Look-ups in named tables: a row name and a column name give one cell, copied from the table.

sivuf =
|  | lilumir | bodude | fus | razimul | fufeseg | fikofur | ruzisa | manugi | bebo | nonasav |
|---|---|---|---|---|---|---|---|---|---|---|
| motapur | -0.465 | -0.158 | -0.115 | 0.204 | 0.362 | 0.382 | 0.578 | -0.486 | -0.272 | 0.289 |
| kobutav | 0.432 | -0.076 | 0.415 | -0.072 | -0.070 | -0.042 | -0.333 | 0.083 | -0.092 | -0.133 |
| gilitev | -0.813 | 0.339 | -0.077 | 0.362 | 0.354 | 0.309 | 0.701 | -0.545 | -0.138 | 0.167 |
| sinonor | 0.375 | -0.706 | 0.463 | -0.234 | -0.142 | -0.088 | -0.086 | 0.110 | -0.104 | 0.444 |
| dugo | -0.323 | 0.221 | -0.791 | 0.211 | 0.020 | 0.110 | 0.170 | -0.169 | -0.219 | -0.155 |
| vutedub | 0.081 | 0.003 | 0.797 | -0.159 | 0.119 | -0.061 | 0.043 | 0.283 | 0.434 | 0.182 |
| kibet | 0.890 | -0.173 | -0.074 | -0.229 | -0.570 | -0.481 | -0.633 | 0.714 | 0.119 | 0.026 |
| kugibut | 0.017 | -0.146 | 0.312 | -0.244 | -0.172 | -0.256 | -0.265 | 0.417 | 0.549 | 0.271 |
| busebik | 0.552 | -0.025 | 0.387 | -0.458 | -0.485 | -0.612 | -0.722 | 0.543 | 0.444 | 0.055 |
| koziv | -0.381 | 0.139 | -0.123 | 0.115 | 0.459 | 0.349 | 0.260 | -0.699 | -0.467 | -0.123 |

fikofur of motapur = 0.382
fufeseg of busebik = -0.485
fus of koziv = -0.123
bodude of kugibut = -0.146
fikofur of kibet = -0.481
fus of gilitev = -0.077
ruzisa of gilitev = 0.701
lilumir of koziv = -0.381
bebo of motapur = -0.272
fus of vutedub = 0.797
bebo of dugo = -0.219
bodude of busebik = -0.025
manugi of kugibut = 0.417
manugi of busebik = 0.543
nonasav of gilitev = 0.167
bebo of vutedub = 0.434
fikofur of gilitev = 0.309
fufeseg of gilitev = 0.354
razimul of kugibut = -0.244

gidori =
|  | kaput | bevapa | lizufe | pigem |
|---|---|---|---|---|
| dupi | 46 | 23 | 235 | 116 |
| kufi | 94 | 106 | 151 | 173 |
| mome | 72 | 95 | 167 | 170 |
| sopulum | 9 | 77 | 225 | 179 |

What is the lizufe of mome in gidori?
167
What is the bevapa of kufi in gidori?
106
What is the pigem of kufi in gidori?
173
What is the lizufe of kufi in gidori?
151
What is the bevapa of dupi in gidori?
23
What is the lizufe of sopulum in gidori?
225
What is the pigem of dupi in gidori?
116
What is the bevapa of mome in gidori?
95
What is the bevapa of sopulum in gidori?
77
Row with the largest bevapa: kufi

nuge =
	tesoze	nure	desazun	mam	miz	nas	penug
ral	168	227	195	107	154	108	82
rinodip	108	136	94	166	143	173	156
kisi	78	116	108	193	77	207	68
taleg	189	153	116	160	52	207	55

rinodip, tesoze -> 108
ral, nas -> 108
ral, nure -> 227
taleg, nas -> 207
ral, desazun -> 195
taleg, desazun -> 116
taleg, nure -> 153
rinodip, nure -> 136
taleg, tesoze -> 189
taleg, miz -> 52
kisi, nas -> 207
rinodip, mam -> 166
kisi, tesoze -> 78
rinodip, penug -> 156
kisi, mam -> 193
rinodip, miz -> 143
Which row has the largest mam? kisi

Table pev
|  | bafupub | romoz | desa | nuve | gefib | doruko | lizar | nom | pesod |
|---|---|---|---|---|---|---|---|---|---|
| nav | 65 | 202 | 168 | 41 | 54 | 108 | 2 | 152 | 206 |
| pekuvu | 117 | 89 | 115 | 66 | 151 | 82 | 156 | 157 | 112 |
| lapag | 107 | 164 | 149 | 116 | 48 | 80 | 39 | 121 | 151 |
| zek | 105 | 91 | 99 | 51 | 161 | 60 | 124 | 167 | 171 |
| fotudi | 89 | 168 | 198 | 179 | 82 | 192 | 190 | 86 | 57 |
| nageki | 90 | 116 | 210 | 187 | 126 | 226 | 251 | 66 | 21 |
| pesate | 129 | 27 | 62 | 42 | 199 | 34 | 151 | 152 | 169 |
| ludoko | 148 | 97 | 90 | 124 | 90 | 96 | 56 | 63 | 64 |
| bugi | 77 | 143 | 207 | 188 | 99 | 199 | 212 | 64 | 44 |
| posat | 163 | 44 | 44 | 70 | 125 | 35 | 80 | 119 | 93 |
| pami | 65 | 214 | 178 | 73 | 68 | 137 | 43 | 132 | 187 |
| sig | 151 | 61 | 114 | 152 | 109 | 131 | 124 | 58 | 10 |
| fip | 98 | 89 | 187 | 151 | 135 | 198 | 220 | 75 | 31 |

What is the lizar of nav in pev?
2
What is the desa of lapag in pev?
149
What is the pesod of zek in pev?
171
What is the desa of zek in pev?
99
What is the nuve of ludoko in pev?
124
What is the bafupub of sig in pev?
151
What is the doruko of nageki in pev?
226
What is the nuve of pami in pev?
73
What is the nom of fip in pev?
75
What is the romoz of pesate in pev?
27
Which row has the largest lizar? nageki

